grid = [100 119 134 127 128 123 134 126 130]
grid[0] = 100
grid[1] = 119
grid[8] = 130
grid[5] = 123

m =
[[128 142 124 135]
 [151 135 112 140]
 [104 120 150 108]
 [157 141 105 147]]
m[0,0] = 128
m[1,2] = 112
m[0,1] = 142
m[3,3] = 147
m[3,2] = 105
m[:, 1] = [142, 135, 120, 141]
m[3,0] = 157

a =
[[133 139 128 132 123 126 131 141 126 147 139]
 [134 134 131 151 119 143 125 146 134 148 138]
 [133 138 127 132 123 127 133 140 128 147 120]]
Indices start at 0.
(0, 0) => 133
(1, 1) => 134
(1, 3) => 151
(1, 9) => 148
(0, 2) => 128
(2, 0) => 133
(0, 7) => 141
(2, 1) => 138
(0, 10) => 139
(0, 6) => 131
(1, 2) => 131

x =
[[154 116 136 123 129 125 149 116 115]
 [121 143 127 119 129 122 109 106 145]
 [135 131 128 105 146 114 134 131 138]
 [132 135 130 144 143 147 133 119 124]
 [125 120 122 117 126 156 122 126 130]
 [131 134 139 138 143 129 124 135 132]]
x[0][0]: 154
x[2][3]: 105
x[1]: [121, 143, 127, 119, 129, 122, 109, 106, 145]
x[2][5]: 114
x[3]: [132, 135, 130, 144, 143, 147, 133, 119, 124]
x[1][2]: 127
x[2][0]: 135
x[5]: [131, 134, 139, 138, 143, 129, 124, 135, 132]
x[4][6]: 122
x[3][7]: 119
x[:, 4]: [129, 129, 146, 143, 126, 143]
x[4][3]: 117
x[5][8]: 132
x[3][4]: 143
x[4][4]: 126
x[4]: [125, 120, 122, 117, 126, 156, 122, 126, 130]
x[1][4]: 129

A = [140 136 113 121 130 101 150 135 128]
A[0] => 140
A[2] => 113
A[8] => 128

M = ((112, 114, 120, 123, 139, 107, 132, 142, 109, 141, 142, 141, 118), (111, 112, 122, 122, 137, 108, 128, 141, 107, 138, 137, 141, 119), (110, 117, 117, 125, 138, 107, 135, 142, 112, 142, 146, 144, 120), (113, 116, 116, 122, 141, 107, 133, 143, 111, 141, 144, 141, 117), (111, 116, 116, 123, 141, 107, 134, 143, 112, 141, 145, 141, 118), (111, 112, 122, 123, 139, 108, 131, 141, 107, 142, 140, 141, 119), (111, 111, 123, 122, 137, 108, 130, 141, 106, 139, 139, 141, 118), (108, 119, 121, 130, 136, 107, 138, 141, 116, 143, 145, 150, 124), (108, 119, 121, 130, 136, 107, 138, 142, 116, 143, 145, 150, 124), (113, 115, 118, 122, 139, 107, 132, 142, 110, 140, 143, 141, 117), (109, 122, 124, 134, 135, 108, 139, 144, 118, 142, 144, 152, 124), (108, 117, 119, 127, 137, 107, 137, 141, 114, 144, 146, 147, 123), (111, 113, 122, 124, 140, 108, 132, 142, 107, 142, 139, 141, 120), (111, 113, 122, 123, 139, 108, 131, 141, 107, 142, 140, 141, 119))
M[0, 0] = 112
M[0, 5] = 107
M[6, 10] = 139
M[10, 0] = 109
M[12, 11] = 141
M[8, 1] = 119
M[1] = [111, 112, 122, 122, 137, 108, 128, 141, 107, 138, 137, 141, 119]
M[3, 3] = 122
M[5, 3] = 123
M[13] = [111, 113, 122, 123, 139, 108, 131, 141, 107, 142, 140, 141, 119]
M[5, 12] = 119
M[12, 12] = 120
M[6, 11] = 141
M[5, 9] = 142
M[2, 2] = 117
M[12, 6] = 132
M[5, 2] = 122
M[3, 5] = 107
M[6, 8] = 106
M[0, 1] = 114
M[2, 12] = 120
M[8, 12] = 124
M[:, 4] = [139, 137, 138, 141, 141, 139, 137, 136, 136, 139, 135, 137, 140, 139]
M[:, 5] = [107, 108, 107, 107, 107, 108, 108, 107, 107, 107, 108, 107, 108, 108]
M[3, 1] = 116
M[11, 7] = 141
M[2, 3] = 125
M[7, 11] = 150
M[:, 3] = [123, 122, 125, 122, 123, 123, 122, 130, 130, 122, 134, 127, 124, 123]
M[:, 12] = [118, 119, 120, 117, 118, 119, 118, 124, 124, 117, 124, 123, 120, 119]
M[1, 5] = 108
M[9, 6] = 132
M[8, 4] = 136
M[11, 5] = 107

arr =
[[123 128 135 127 114 119 135 130 143 128 138 128 128 128 122]
 [129 119 118 111 115 121 128 117 129 132 125 116 128 128 134]
 [128 128 128 129 125 130 130 131 128 138 128 128 117 118 140]
 [141 140 122 148 140 140 118 119 118 131 122 128 132 135 137]
 [130 132 121 120 143 136 125 128 109 128 119 144 131 131 131]
 [137 124 124 101 128 107 144 128 150 121 115 134 100 116 122]
 [117 126 135 135 128 125 128 133 124 113 141 129 136 128 114]
 [145 141 116 150 144 143 111 128 112 133 128 131 128 131 142]
 [122 123 126 128 122 122 134 129 124 127 135 127 132 131 119]
 [136 133 132 133 138 120 131 129 128 116 120 128 113 128 123]
 [125 124 130 128 119 117 125 123 137 112 138 128 124 125 116]
 [128 118 144 116 128 112 145 144 155 119 132 128 128 121 117]]
arr[0, 0]	123
arr[6, 11]	129
arr[2, 10]	128
arr[2, 7]	131
arr[8]	[122, 123, 126, 128, 122, 122, 134, 129, 124, 127, 135, 127, 132, 131, 119]
arr[1, 14]	134
arr[2]	[128, 128, 128, 129, 125, 130, 130, 131, 128, 138, 128, 128, 117, 118, 140]
arr[4, 3]	120
arr[2, 8]	128
arr[3, 13]	135
arr[6, 6]	128
arr[3, 10]	122
arr[6, 1]	126
arr[9, 6]	131
arr[10, 12]	124
arr[4, 10]	119
arr[9, 1]	133
arr[7, 12]	128
arr[3]	[141, 140, 122, 148, 140, 140, 118, 119, 118, 131, 122, 128, 132, 135, 137]
arr[5, 13]	116
arr[10]	[125, 124, 130, 128, 119, 117, 125, 123, 137, 112, 138, 128, 124, 125, 116]
arr[2, 6]	130
arr[6, 7]	133
arr[6, 4]	128
arr[4, 4]	143
arr[7, 14]	142
arr[8, 3]	128
arr[7, 10]	128
arr[8, 4]	122
arr[10, 14]	116
arr[11, 7]	144
arr[4, 1]	132
arr[10, 11]	128
arr[1, 4]	115
arr[4]	[130, 132, 121, 120, 143, 136, 125, 128, 109, 128, 119, 144, 131, 131, 131]
arr[7]	[145, 141, 116, 150, 144, 143, 111, 128, 112, 133, 128, 131, 128, 131, 142]
arr[7, 4]	144
